110  88  96  117  89
70  77  51  105  100
55  102  65  84  87
113  120  134  97  79
89  111  105  101  59
55  123  88  71  80
101  136  141  83  72
52  105  65  81  89
53  112  74  77  84
->
117  89  110  88  96
105  100  70  77  51
84  87  55  102  65
97  79  113  120  134
101  59  89  111  105
71  80  55  123  88
83  72  101  136  141
81  89  52  105  65
77  84  53  112  74

144  133  110
53  100  89
57  56  59
133  126  135
124  74  116
144  116  134
70  62  62
145  123  135
139  71  131
83  132  147
->
133  110  144
100  89  53
56  59  57
126  135  133
74  116  124
116  134  144
62  62  70
123  135  145
71  131  139
132  147  83

107  67  78  117  61  113  149  108
81  145  126  89  125  91  47  75
114  64  78  111  74  109  145  118
128  74  93  85  138  87  103  143
83  137  121  92  118  94  59  78
74  131  112  108  79  107  84  62
70  126  106  117  57  115  100  55
126  80  96  83  141  86  96  140
79  139  121  95  110  97  61  72
->
149  108  107  67  78  117  61  113
47  75  81  145  126  89  125  91
145  118  114  64  78  111  74  109
103  143  128  74  93  85  138  87
59  78  83  137  121  92  118  94
84  62  74  131  112  108  79  107
100  55  70  126  106  117  57  115
96  140  126  80  96  83  141  86
61  72  79  139  121  95  110  97

86  125  109  109  105  104  117  114  125  110  151  103  86  98
82  134  123  61  80  114  89  81  93  80  91  126  132  125
->
86  98  86  125  109  109  105  104  117  114  125  110  151  103
132  125  82  134  123  61  80  114  89  81  93  80  91  126

63  56  69  142
58  49  66  137
45  57  48  151
53  48  53  155
138  134  155  51
68  47  52  144
52  49  48  151
50  55  156  149
48  53  53  156
146  70  140  116
56  44  51  149
->
69  142  63  56
66  137  58  49
48  151  45  57
53  155  53  48
155  51  138  134
52  144  68  47
48  151  52  49
156  149  50  55
53  156  48  53
140  116  146  70
51  149  56  44

54  92  106  115  114  79  113  111  52
69  85  62  77  95  68  119  120  74
97  77  70  74  91  84  99  108  115
61  86  94  102  112  71  115  111  46
101  73  91  101  107  101  90  82  101
76  78  110  123  125  100  98  84  67
85  106  123  137  107  98  90  124  115
72  120  114  119  100  79  98  157  122
86  82  114  124  117  101  96  79  79
->
111  52  54  92  106  115  114  79  113
120  74  69  85  62  77  95  68  119
108  115  97  77  70  74  91  84  99
111  46  61  86  94  102  112  71  115
82  101  101  73  91  101  107  101  90
84  67  76  78  110  123  125  100  98
124  115  85  106  123  137  107  98  90
157  122  72  120  114  119  100  79  98
79  79  86  82  114  124  117  101  96

126  68  55  125  105  57  129  45  81  121  90  118  110
95  97  159  102  65  85  85  108  83  85  95  130  109
->
118  110  126  68  55  125  105  57  129  45  81  121  90
130  109  95  97  159  102  65  85  85  108  83  85  95
---
102  93  88  99
110  157  149  114
103  91  84  98
103  93  89  99
->
88  99  102  93
149  114  110  157
84  98  103  91
89  99  103  93

120  59  67  114  100  60  101  56  145  144  58  58  58  63
133  65  63  66  92  64  71  144  148  143  62  58  60  67
128  60  57  85  97  51  76  141  141  56  60  57  59  54
145  58  55  63  64  55  66  58  92  56  53  59  62  52
->
58  63  120  59  67  114  100  60  101  56  145  144  58  58
60  67  133  65  63  66  92  64  71  144  148  143  62  58
59  54  128  60  57  85  97  51  76  141  141  56  60  57
62  52  145  58  55  63  64  55  66  58  92  56  53  59

107  106  92  107  107  107  92  107  92  92  92  107  92  106  107
105  105  92  105  105  105  92  105  92  92  91  105  92  105  105
122  122  78  122  122  122  78  122  78  77  77  122  78  121  122
142  143  59  142  142  142  59  142  59  59  59  142  59  143  142
43  43  158  43  43  43  158  43  158  158  159  43  158  42  43
->
106  107  107  106  92  107  107  107  92  107  92  92  92  107  92
105  105  105  105  92  105  105  105  92  105  92  92  91  105  92
121  122  122  122  78  122  122  122  78  122  78  77  77  122  78
143  142  142  143  59  142  142  142  59  142  59  59  59  142  59
42  43  43  43  158  43  43  43  158  43  158  158  159  43  158

146  63  63  61  61  147
72  122  123  124  124  71
->
61  147  146  63  63  61
124  71  72  122  123  124

101  151  148
109  43  53
97  121  119
113  98  103
107  125  125
88  111  103
100  113  111
121  121  126
129  111  124
96  97  98
101  64  66
41  68  45
->
151  148  101
43  53  109
121  119  97
98  103  113
125  125  107
111  103  88
113  111  100
121  126  121
111  124  129
97  98  96
64  66  101
68  45  41

72  99  107  90  106
108  65  115  109  92
74  117  107  88  120
102  91  146  61  95
70  99  112  78  97
101  80  94  95  65
96  90  135  62  84
61  114  103  81  108
80  109  103  103  123
92  105  132  70  110
100  90  143  65  96
85  117  126  51  92
->
90  106  72  99  107
109  92  108  65  115
88  120  74  117  107
61  95  102  91  146
78  97  70  99  112
95  65  101  80  94
62  84  96  90  135
81  108  61  114  103
103  123  80  109  103
70  110  92  105  132
65  96  100  90  143
51  92  85  117  126

60  58  52  58  136
61  62  63  70  144
66  65  68  65  134
58  58  54  69  149
61  56  55  52  136
48  54  58  51  150
54  55  57  57  138
141  145  141  138  67
->
58  136  60  58  52
70  144  61  62  63
65  134  66  65  68
69  149  58  58  54
52  136  61  56  55
51  150  48  54  58
57  138  54  55  57
138  67  141  145  141
---
147  133  94  139  108
150  120  61  140  102
148  74  111  112  111
149  123  103  131  114
44  61  107  65  77
->
133  94
120  61

95  90  95  154
99  98  99  96
156  112  105  96
92  98  102  89
75  93  89  95
->
90  95
98  99

83  113  87
129  45  136
93  115  87
95  109  102
96  113  91
->
113  87
45  136

86  94  105  107  76
127  94  73  144  110
122  93  73  140  96
->
94  105
94  73

78  82  58  88
69  114  117  126
86  97  61  97
102  69  119  79
127  101  108  83
->
82  58
114  117

142  142  140  52
139  142  145  61
147  144  143  62
60  66  57  141
139  140  138  68
->
142  140
142  145

129  70  68  114  109
124  109  97  133  132
123  56  61  120  91
137  126  99  149  150
->
70  68
109  97

138  115  118
52  119  85
159  146  117
->
115  118
119  85
